Below is a small trained network, with its code and all its weights. Each question gives an input and a target symbol and asks what happens when units are switched off, that is, made to give their printed mean instead of their output.

import numpy as np


def w(rows, s, z=0):
    codes = np.array(rows[::2]) - 128.0
    scale = np.full(codes.shape[1], s)
    scale[-1] = z or s
    return codes * scale


def f(y):
    return np.maximum(y, 0)


def softmax(a):
    e = np.exp(a - a.max(-1, keepdims=True))
    return e / e.sum(-1, keepdims=True)


def log_softmax(a):
    a = a - a.max(-1, keepdims=True)
    return a - np.log(np.exp(a).sum(-1, keepdims=True))


def net(x, mask):
    ids = ['γζθλτφ'.index(c) for c in x.split()]
    T = len(ids)
    res = E[ids] + P[:T]
    r = res
    for j in range(3):
        rows = slice(3 * j, 3 * j + 3)
        q, k, v = (r @ M[0][rows].T for M in (Q, K, V))
        z = softmax(np.where(np.tri(T) > 0, q @ k.T / 3**0.5, -1e9)) @ v
        o = O[0][rows]
        res = res + np.where(mask[j], z, o[:, -1]) @ o[:, :-1]
    y = f(res @ A[0][:, :-1].T + A[0][:, -1])
    res = res + np.where(mask[3:7], y, B[0][:, -1]) @ B[0][:, :-1]
    return log_softmax(res[-1] @ U[:, :-1].T + U[:, -1])


Q, K, V, O, A, B = {}, {}, {}, {}, {}, {}
E = w([
[218,164,64,99,71],'γ',
[141,164,189,132,69],'ζ',
[174,155,182,123,183],'θ',
[138,250,96,163,40],'λ',
[70,102,102,160,230],'τ',
[47,124,202,164,89],'φ',
],0.015)
P = w([
[170,86,132,82,108],'0',
[42,145,162,136,162],'1',
[198,63,77,222,117],'2',
[123,102,159,98,112],'3',
[107,179,127,146,246],'4',
[201,59,86,232,116],'5',
],0.011)
Q[0] = w([
[216,110,42,102,92],'head 1',
[1,41,44,123,176],'head 1',
[131,197,39,224,44],'head 1',
[118,153,95,182,174],'head 2',
[106,138,63,33,152],'head 2',
[120,93,73,153,160],'head 2',
[116,159,126,113,80],'head 3',
[109,213,136,184,134],'head 3',
[113,117,56,158,161],'head 3',
],0.028)
K[0] = w([
[117,201,35,106,137],'head 1',
[89,3,61,161,180],'head 1',
[131,160,63,192,54],'head 1',
[117,154,92,124,74],'head 2',
[106,108,63,66,148],'head 2',
[163,139,114,67,113],'head 2',
[83,100,135,87,77],'head 3',
[108,131,146,42,150],'head 3',
[169,96,109,134,156],'head 3',
],0.032)
V[0] = w([
[118,144,128,175,199],'head 1',
[150,216,106,131,188],'head 1',
[110,188,85,84,115],'head 1',
[53,48,79,147,45],'head 2',
[173,119,226,100,29],'head 2',
[178,138,134,158,120],'head 2',
[106,114,108,10,140],'head 3',
[182,106,134,227,127],'head 3',
[113,184,88,108,123],'head 3',
],0.011)
O[0] = w([
[105,86,76,110,57,144],'head 1',
[154,73,196,72,162,209],'head 1',
[137,111,226,80,193,181],'head 1',
[78,67,129,193,152,147],'head 2',
[167,140,235,222,93,253],'head 2',
[158,79,115,166,134,217],'head 2',
[169,31,129,225,141,35],'head 3',
[108,160,54,1,112,187],'head 3',
[96,189,110,222,50,140],'head 3',
],0.0082,0.0043)
A[0] = w([
[62,95,210,176,132,33],'neuron 1',
[3,103,191,156,140,169],'neuron 2',
[33,212,126,149,238,2],'neuron 3',
[57,90,94,200,188,65],'neuron 4',
],0.014,0.0048)
B[0] = w([
[70,38,132,110,74,242],'neuron 1',
[213,184,129,61,246,255],'neuron 2',
[146,55,104,215,66,208],'neuron 3',
[130,190,163,126,73,211],'neuron 4',
],0.012,0.009)
U = w([
[131,142,110,87,201,204],'γ',
[225,105,58,187,142,135],'ζ',
[253,93,71,60,45,3],'θ',
[89,93,42,87,94,205],'λ',
[113,192,138,88,49,115],'τ',
[152,56,110,95,57,59],'φ',
],0.0074,0.007)

Each question gives the input, a string of symbols that net reads in full, and the target symbol t.
The units are the heads (3 rows each of Q, K, V and O) and the neurons (one row each of A and B). Each row of codes is followed by its name. A weight is (code - 128) times the scale printed after its matrix; where a second scale follows, it is the last column's (O, A, B and U).
mask holds one flag per unit, heads first, then neurons. A switched-off unit (its flag False) gives its mean, the last column of its rows in O or B, instead of its output. The means were averaged over made-up inputs and are rounded, as every weight is.
A unit's drop is (log p(t) with every unit on - log p(t) with that unit switched off) / (log p(t) with every unit on - log p(t) with every unit switched off).
The circuit of an input: a set's keep is (log p(t) with only the set's units on - log p(t) with every unit switched off) / (log p(t) with every unit on - log p(t) with every unit switched off). Starting from all 7 units, units are removed one at a time, each time the one whose removal leaves the highest keep (on an exact tie, the one counted first), for as long as the keep stays at least 0.8.
circuit, biggest first: the units of the circuit, biggest drop first
most important unit: the unit with the biggest drop
top k neurons: the k neurons with the biggest drops, biggest first
heads that matter: for each layer, one digit per head in row order, 1 if its drop is at least 0.15 and else 0, layers parted by /
drop of u: that unit's drop, to one decimal
input τ λ λ λ λ, target ζ: circuit, biggest first : neuron 1; neuron 3
input λ λ λ θ, target τ: heads that matter : 011
input λ γ θ, target γ: circuit, biggest first : head 3; head 1
input λ θ τ θ, target λ: circuit, biggest first : neuron 2; head 2
input τ φ λ λ, target γ: heads that matter : 010
input φ λ λ γ, target τ: circuit, biggest first : head 3; head 2
input θ λ ζ, target φ: heads that matter : 110
input λ λ φ φ, target γ: heads that matter : 000
input ζ τ τ θ, target λ: top neuron : neuron 2
input λ θ ζ, target φ: heads that matter : 010
input θ τ λ γ, target λ: top 2 neurons : neuron 2; neuron 4
input γ θ φ λ λ φ, target τ: top 3 neurons : neuron 4; neuron 3; neuron 1
input φ λ θ, target γ: circuit, biggest first : head 1; neuron 3
input θ φ λ λ θ, target ζ: most important unit : neuron 3
input τ γ γ λ τ, target ζ: top 2 neurons : neuron 3; neuron 2
input λ γ λ τ γ φ, target τ: drop of head 2 : 0.1
input φ φ λ λ, target γ: drop of neuron 2 : 0.2
input φ λ λ λ φ, target ζ: drop of neuron 2 : 0.4
